Below is a small trained network, with its code and all its weights. Each question gives an input and a target symbol and asks what happens when units are switched off, that is, made to give their printed mean instead of their output.

import numpy as np


def w(rows, s, z=0):
    codes = np.array(rows[::2]) - 128.0
    scale = np.full(codes.shape[1], s)
    scale[-1] = z or s
    return codes * scale


def norm(h):
    return h / np.sqrt((h * h).mean(-1, keepdims=True) + 1e-5)


def f(y):
    return y / 2 * (1 + np.tanh(0.7978845608 * (y + 0.044715 * y**3)))


def softmax(a):
    e = np.exp(a - a.max(-1, keepdims=True))
    return e / e.sum(-1, keepdims=True)


def log_softmax(a):
    a = a - a.max(-1, keepdims=True)
    return a - np.log(np.exp(a).sum(-1, keepdims=True))


def net(x, mask):
    ids = ['βγδεηθλμξστψω'.index(c) for c in x.split()]
    T = len(ids)
    res = E[ids] + P[:T]
    u = 0
    for l in range(2):
        q, k, v = (norm(res) @ M[l].T for M in (Q, K, V))
        z = softmax(np.where(np.tri(T) > 0, q @ k.T / 3**0.5, -1e9)) @ v
        res = res + np.where(mask[u], z, O[l][:, -1]) @ O[l][:, :-1]
        u += 1
        y = f(norm(res) @ A[l][:, :-1].T + A[l][:, -1])
        res = res + np.where(mask[u : u + 8], y, B[l][:, -1]) @ B[l][:, :-1]
        u += 8
    return log_softmax(norm(res)[-1] @ U[:, :-1].T + U[:, -1])


Q, K, V, O, A, B = {}, {}, {}, {}, {}, {}
E = w([
[10,102,18,102,86,34,220,125,141,19,150],'β',
[154,90,31,91,185,202,232,113,103,145,158],'γ',
[146,121,74,149,222,190,43,127,87,92,144],'δ',
[124,220,109,193,74,78,98,112,214,150,160],'ε',
[164,167,186,166,197,228,180,69,77,129,98],'η',
[145,148,95,116,178,114,214,187,106,184,116],'θ',
[200,184,82,183,141,130,114,115,113,26,80],'λ',
[128,121,38,58,101,118,55,220,134,2,165],'μ',
[114,104,190,158,148,143,186,76,57,26,101],'ξ',
[93,170,168,32,147,135,88,184,14,122,42],'σ',
[46,118,86,194,197,150,213,155,86,40,63],'τ',
[68,135,108,112,120,95,166,153,155,153,158],'ψ',
[35,195,217,55,66,106,101,181,77,128,101],'ω',
],0.013)
P = w([
[99,112,134,216,116,140,95,126,53,131,100],'0',
[106,157,80,131,90,134,130,221,128,127,108],'1',
[122,195,174,52,217,73,146,170,13,71,212],'2',
[107,51,168,96,198,182,80,173,224,50,143],'3',
[139,111,120,160,156,124,166,182,146,168,77],'4',
[154,216,119,88,185,35,145,149,112,76,213],'5',
[95,53,184,117,185,171,78,157,246,45,151],'6',
],0.013)
Q[0] = w([
[158,240,23,148,85,110,39,63,63,133,193],'0.h1',
[95,121,198,104,212,160,72,68,254,54,231],'0.h1',
[178,109,61,9,152,138,22,108,137,54,133],'0.h1',
],0.0066)
K[0] = w([
[145,191,104,83,131,174,80,103,238,87,178],'0.h1',
[81,105,78,255,47,131,33,11,38,146,153],'0.h1',
[175,139,66,181,146,76,70,181,47,132,178],'0.h1',
],0.0071)
V[0] = w([
[135,94,200,145,85,125,81,200,155,213,121],'0.h1',
[47,125,42,127,173,102,128,71,146,101,144],'0.h1',
[90,127,185,122,105,73,143,130,130,2,156],'0.h1',
],0.0068)
O[0] = w([
[85,186,194,142,66,75,8,158,203,175,106,20],'0.h1',
[72,144,75,131,252,164,144,173,108,135,189,246],'0.h1',
[187,51,107,152,97,109,133,193,112,142,133,94],'0.h1',
],0.012,0.0013)
A[0] = w([
[132,214,152,210,179,91,153,192,172,159,118,158],'0.n1',
[227,76,165,113,106,112,83,150,170,138,171,129],'0.n2',
[178,171,52,115,165,89,68,110,103,156,24,79],'0.n3',
[87,86,72,102,135,215,134,168,109,155,117,165],'0.n4',
[115,170,100,83,126,60,235,173,2,130,151,108],'0.n5',
[172,174,156,177,87,106,16,212,110,127,90,105],'0.n6',
[127,109,192,161,198,136,84,142,63,89,147,251],'0.n7',
[154,133,153,30,199,146,125,140,59,159,104,113],'0.n8',
],0.008,0.0027)
B[0] = w([
[91,86,54,97,131,144,104,107,139,126,79,239],'0.n1',
[81,156,226,76,103,192,172,147,58,50,121,140],'0.n2',
[153,172,120,119,141,136,80,188,130,46,127,136],'0.n3',
[106,174,171,224,105,158,88,131,148,168,72,174],'0.n4',
[94,115,195,2,145,71,212,115,82,168,101,254],'0.n5',
[132,156,144,188,128,125,234,30,120,113,146,202],'0.n6',
[91,135,72,51,114,150,121,171,192,153,155,228],'0.n7',
[169,155,126,117,105,69,117,163,167,73,154,194],'0.n8',
],0.0088,0.0078)
Q[1] = w([
[140,118,44,144,100,106,104,61,7,253,10],'1.h1',
[147,207,56,146,151,148,145,177,42,170,37],'1.h1',
[62,24,117,110,229,204,58,137,251,111,177],'1.h1',
],0.0067)
K[1] = w([
[134,115,128,78,125,149,155,174,254,127,120],'1.h1',
[199,136,75,96,188,82,164,189,211,145,64],'1.h1',
[81,84,107,143,178,154,36,74,43,128,102],'1.h1',
],0.009)
V[1] = w([
[124,93,168,153,115,2,99,108,127,146,199],'1.h1',
[155,159,55,149,139,50,112,102,102,47,139],'1.h1',
[131,97,83,158,114,138,198,63,158,140,134],'1.h1',
],0.0067)
O[1] = w([
[61,121,143,146,166,154,159,166,181,121,179,1],'1.h1',
[195,106,141,211,195,109,96,156,142,86,98,164],'1.h1',
[189,83,100,148,107,151,155,111,250,122,144,217],'1.h1',
],0.016,0.0052)
A[1] = w([
[77,215,104,74,175,131,157,66,116,53,250,147],'1.n1',
[83,176,32,153,126,88,105,179,145,93,64,120],'1.n2',
[124,92,217,155,248,122,105,160,155,119,112,140],'1.n3',
[151,115,130,96,167,160,142,255,94,49,227,252],'1.n4',
[181,139,160,93,105,195,184,96,60,186,73,244],'1.n5',
[50,115,94,79,130,120,105,153,163,221,185,89],'1.n6',
[148,77,131,64,72,203,131,181,117,110,62,115],'1.n7',
[158,132,95,98,144,24,238,48,112,168,189,191],'1.n8',
],0.0085,0.0028)
B[1] = w([
[160,160,136,126,121,171,107,202,104,180,78,208],'1.n1',
[94,76,125,185,141,137,96,127,129,137,191,178],'1.n2',
[115,187,88,173,93,73,135,145,56,71,144,153],'1.n3',
[123,129,150,105,134,72,167,127,140,244,138,203],'1.n4',
[107,115,127,154,117,113,108,112,169,127,150,216],'1.n5',
[108,102,11,125,38,122,181,125,83,102,149,149],'1.n6',
[131,88,143,169,114,166,81,59,120,76,151,170],'1.n7',
[192,174,182,99,170,161,68,185,183,132,136,254],'1.n8',
],0.012,0.0099)
U = w([
[173,167,80,65,189,12,208,130,109,182,164,253],'β',
[180,204,109,87,166,229,112,151,157,192,79,90],'γ',
[140,184,127,169,198,174,2,168,72,160,162,89],'δ',
[134,151,131,203,183,83,106,129,250,136,128,117],'ε',
[199,183,92,72,67,145,105,22,107,90,161,124],'η',
[34,141,137,70,180,115,29,118,164,108,33,17],'θ',
[249,122,59,157,161,97,154,136,49,74,114,69],'λ',
[153,114,163,192,132,84,87,118,52,209,219,78],'μ',
[167,25,204,129,119,160,144,118,139,167,164,70],'ξ',
[111,197,170,167,147,95,123,137,60,68,129,189],'σ',
[101,85,103,124,196,188,172,100,100,156,90,144],'τ',
[98,164,34,112,49,160,164,154,107,146,135,159],'ψ',
[84,176,215,193,61,190,169,160,129,194,96,108],'ω',
],0.0071,0.0031)

Each question gives the input, a string of symbols that net reads in full, and the target symbol t.
The units are the heads (3 rows each of Q, K, V and O) and the neurons (one row each of A and B). Each row of codes is followed by its name. A weight is (code - 128) times the scale printed after its matrix; where a second scale follows, it is the last column's (O, A, B and U).
mask holds one flag per unit, layer by layer, with each layer's heads first. A switched-off unit (its flag False) gives its mean, the last column of its rows in O or B, instead of its output. The means were averaged over made-up inputs and are rounded, as every weight is.
A unit's drop is (log p(t) with every unit on - log p(t) with that unit switched off) / (log p(t) with every unit on - log p(t) with every unit switched off).
The circuit of an input: a set's keep is (log p(t) with only the set's units on - log p(t) with every unit switched off) / (log p(t) with every unit on - log p(t) with every unit switched off). Starting from the 12 units with the biggest drops (on a tie, the unit counted first), units are removed one at a time, each time the one whose removal leaves the highest keep (on an exact tie, the one counted first), for as long as the keep stays at least 0.8.
units of the circuit, in order: the units of the circuit, biggest drop first
most important unit: the unit with the biggest drop
k most important neurons: the k neurons with the biggest drops, biggest first
top k neurons in layer l: the k neurons of layer l with the biggest drops, biggest first
input μ η ξ μ ξ ψ ω, target μ: top 2 neurons in layer 1 : (1.n4, 1.n7)
input ξ β λ ψ λ ξ θ, target ξ: 2 most important neurons : (1.n7, 0.n8)
input β ξ ε γ, target β: units of the circuit, in order : (1.n4, 0.n1, 1.n3)
input ε ε ε ψ ε ε ω, target ε: top 2 neurons in layer 0 : (0.n6, 0.n5)
input ω γ θ ε τ ε, target γ: most important unit : 0.n1
input ω η λ η γ γ ε, target ω: units of the circuit, in order : (0.h1, 0.n2, 1.h1)
input λ σ μ ε η ε γ, target λ: units of the circuit, in order : (1.h1, 1.n3)
input λ γ θ η γ β δ, target λ: units of the circuit, in order : (1.h1, 1.n3)
input β γ σ μ, target β: 2 most important neurons : (1.n4, 0.n1)
input ε γ η σ, target ε: top 2 neurons in layer 0 : (0.n6, 0.n5)
input γ η ε η ε ε ξ, target γ: units of the circuit, in order : (0.h1, 1.n1, 0.n7)
input ξ β ψ ψ η, target η: top 2 neurons in layer 0 : (0.n6, 0.n5)
input δ ε η ψ η η η, target δ: top 3 neurons in layer 0 : (0.n7, 0.n5, 0.n6)
input ε ψ ξ ε λ, target λ: units of the circuit, in order : (0.n3, 1.n8)
input ε γ ε η ξ, target ξ: top 2 neurons in layer 0 : (0.n1, 0.n6)
input ξ δ σ θ γ η ε, target ξ: most important unit : 0.h1
input ω μ δ ε ψ ω γ, target ω: top 2 neurons in layer 0 : (0.n2, 0.n1)
input ε ψ η β ξ, target ξ: top 2 neurons in layer 1 : (1.n7, 1.n5)
input ξ ξ η ε δ, target δ: top 3 neurons in layer 0 : (0.n4, 0.n6, 0.n3)
input ε γ δ, target β: most important unit : 1.n4
input ω η θ μ, target ω: 2 most important neurons : (0.n2, 0.n6)
input ε μ γ ω ε ε δ, target ε: top 4 neurons in layer 0 : (0.n6, 0.n7, 0.n5, 0.n1)
input ξ η θ θ σ, target σ: top 3 neurons in layer 0 : (0.n8, 0.n3, 0.n6)
input ψ ξ η μ ε ε, target γ: 2 most important neurons : (1.n8, 1.n1)
input ξ η ε γ ε ψ γ, target ξ: top 2 neurons in layer 0 : (0.n1, 0.n6)
